Below is a small trained network, with its code and all its weights. Each question gives an input and a class and asks what happens when units are switched off, that is, made to give their printed mean instead of their output.

import numpy as np


def w(rows, s, z=0):
    codes = np.array(rows[::2]) - 128.0
    scale = np.full(codes.shape[1], s)
    scale[-1] = z or s
    return codes * scale


def norm(h):
    return h / np.sqrt((h * h).mean(-1, keepdims=True) + 1e-5)


def f(y):
    return np.maximum(y, 0)


def log_softmax(a):
    a = a - a.max(-1, keepdims=True)
    return a - np.log(np.exp(a).sum(-1, keepdims=True))


def net(x, mask):
    res = np.array(x, float).reshape(1, 8) / 4 @ E
    u = 0
    for l in range(2):
        y = f(norm(res) @ A[l][:, :-1].T + A[l][:, -1])
        res = res + np.where(mask[u : u + 15], y, B[l][:, -1]) @ B[l][:, :-1]
        u += 15
    return log_softmax(norm(res)[-1] @ U[:, :-1].T + U[:, -1])


A, B = {}, {}
E = w([
[113,108,64,137],'x0',
[110,164,154,190],'x1',
[94,80,137,172],'x2',
[68,106,98,182],'x3',
[2,148,155,71],'x4',
[135,134,117,154],'x5',
[130,167,53,141],'x6',
[115,157,196,115],'x7',
],0.0074)
A[0] = w([
[109,58,78,141,86],'0.n1',
[126,120,178,115,72],'0.n2',
[116,147,134,85,80],'0.n3',
[103,151,125,129,102],'0.n4',
[104,101,97,58,45],'0.n5',
[105,159,101,151,27],'0.n6',
[150,145,171,112,156],'0.n7',
[133,149,110,76,2],'0.n8',
[167,240,98,92,105],'0.n9',
[76,180,135,137,136],'0.n10',
[127,133,201,163,119],'0.n11',
[143,120,154,186,172],'0.n12',
[142,110,84,6,69],'0.n13',
[134,129,145,159,183],'0.n14',
[45,89,133,135,153],'0.n15',
],0.013,0.0038)
B[0] = w([
[12,17,68,235,218],'0.n1',
[65,59,186,147,175],'0.n2',
[145,82,153,115,169],'0.n3',
[63,190,99,96,154],'0.n4',
[190,118,88,118,182],'0.n5',
[39,130,35,138,147],'0.n6',
[128,55,159,101,211],'0.n7',
[225,203,149,1,151],'0.n8',
[223,106,99,79,238],'0.n9',
[41,210,118,104,208],'0.n10',
[93,44,177,88,214],'0.n11',
[161,144,138,43,217],'0.n12',
[176,115,42,65,240],'0.n13',
[186,170,71,57,190],'0.n14',
[135,150,66,96,253],'0.n15',
],0.0055,0.0048)
A[1] = w([
[190,169,115,149,33],'1.n1',
[137,169,134,199,240],'1.n2',
[153,83,136,143,106],'1.n3',
[132,119,205,89,137],'1.n4',
[51,140,123,83,137],'1.n5',
[136,117,82,129,151],'1.n6',
[123,83,241,146,116],'1.n7',
[186,140,138,213,93],'1.n8',
[109,165,136,58,179],'1.n9',
[124,94,72,70,225],'1.n10',
[54,137,132,100,173],'1.n11',
[168,147,114,58,2],'1.n12',
[250,167,151,170,113],'1.n13',
[106,53,91,162,60],'1.n14',
[113,169,125,110,79],'1.n15',
],0.014,0.0036)
B[1] = w([
[176,103,108,57,154],'1.n1',
[138,187,178,51,149],'1.n2',
[81,145,91,153,162],'1.n3',
[122,65,190,146,196],'1.n4',
[160,182,154,169,197],'1.n5',
[123,48,138,118,184],'1.n6',
[34,86,167,98,189],'1.n7',
[144,152,134,2,152],'1.n8',
[172,153,152,201,202],'1.n9',
[184,65,112,205,254],'1.n10',
[177,194,141,180,195],'1.n11',
[183,152,111,146,182],'1.n12',
[139,96,113,37,200],'1.n13',
[63,97,80,217,189],'1.n14',
[141,131,81,168,143],'1.n15',
],0.0077,0.0089)
U = w([
[87,96,23,212,240],'0',
[217,117,79,35,142],'1',
[76,46,196,66,191],'2',
[124,147,182,107,2],'3',
[41,250,112,166,54],'4',
],0.014,0.0056)

Each question gives the input, the list of numbers given to net, and the class t.
The units are the neurons (one row each of A and B). Each row of codes is followed by its name. A weight is (code - 128) times the scale printed after its matrix; where a second scale follows, it is the last column's (A, B and U).
mask holds one flag per neuron, layer by layer. A switched-off neuron (its flag False) gives its mean, the last column of its row in B, instead of its output. The means were averaged over made-up inputs and are rounded, as every weight is.
A unit's drop is (log p(t) with every unit on - log p(t) with that unit switched off) / (log p(t) with every unit on - log p(t) with every unit switched off).
most important unit: the unit with the biggest drop
k most important neurons: the k neurons with the biggest drops, biggest first
top k neurons in layer l: the k neurons of layer l with the biggest drops, biggest first
drop when u is switched off: that unit's drop, to one decimal
input [4,5,6,6,-7,5,5,8], class 1: most important unit : 1.n8
input [5,7,-7,-3,8,4,3,-7], class 4: top 3 neurons in layer 0 : 0.n10, 0.n4, 0.n1
input [-2,-7,6,-4,7,-6,7,6], class 0: top 2 neurons in layer 1 : 1.n9, 1.n10
input [-7,4,1,-8,2,7,2,-3], class 2: top 2 neurons in layer 1 : 1.n4, 1.n7
input [5,-5,6,-5,-7,-8,-2,-4], class 0: 2 most important neurons : 0.n1, 1.n14
input [6,0,8,-2,6,5,-7,8], class 3: top 2 neurons in layer 1 : 1.n11, 1.n5
input [-6,8,6,8,-7,-3,2,5], class 2: 2 most important neurons : 0.n11, 1.n7
input [-4,1,-6,3,3,1,1,7], class 4: top 2 neurons in layer 0 : 0.n10, 0.n4
input [-2,-6,7,-6,-3,-1,-5,-6], class 0: top 2 neurons in layer 0 : 0.n1, 0.n9
input [-7,-5,0,6,8,0,-3,-4], class 0: drop when 1.n9 is switched off : 0.1
input [0,3,5,-4,-8,-8,0,4], class 2: drop when 1.n14 is switched off : -0.1
input [0,7,0,-2,1,1,2,3], class 4: drop when 0.n10 is switched off : 0.3
input [-8,-7,-8,5,5,-4,-1,2], class 1: drop when 0.n13 is switched off : 0.3
input [-6,3,-1,2,8,1,4,-6], class 4: most important neuron : 0.n10
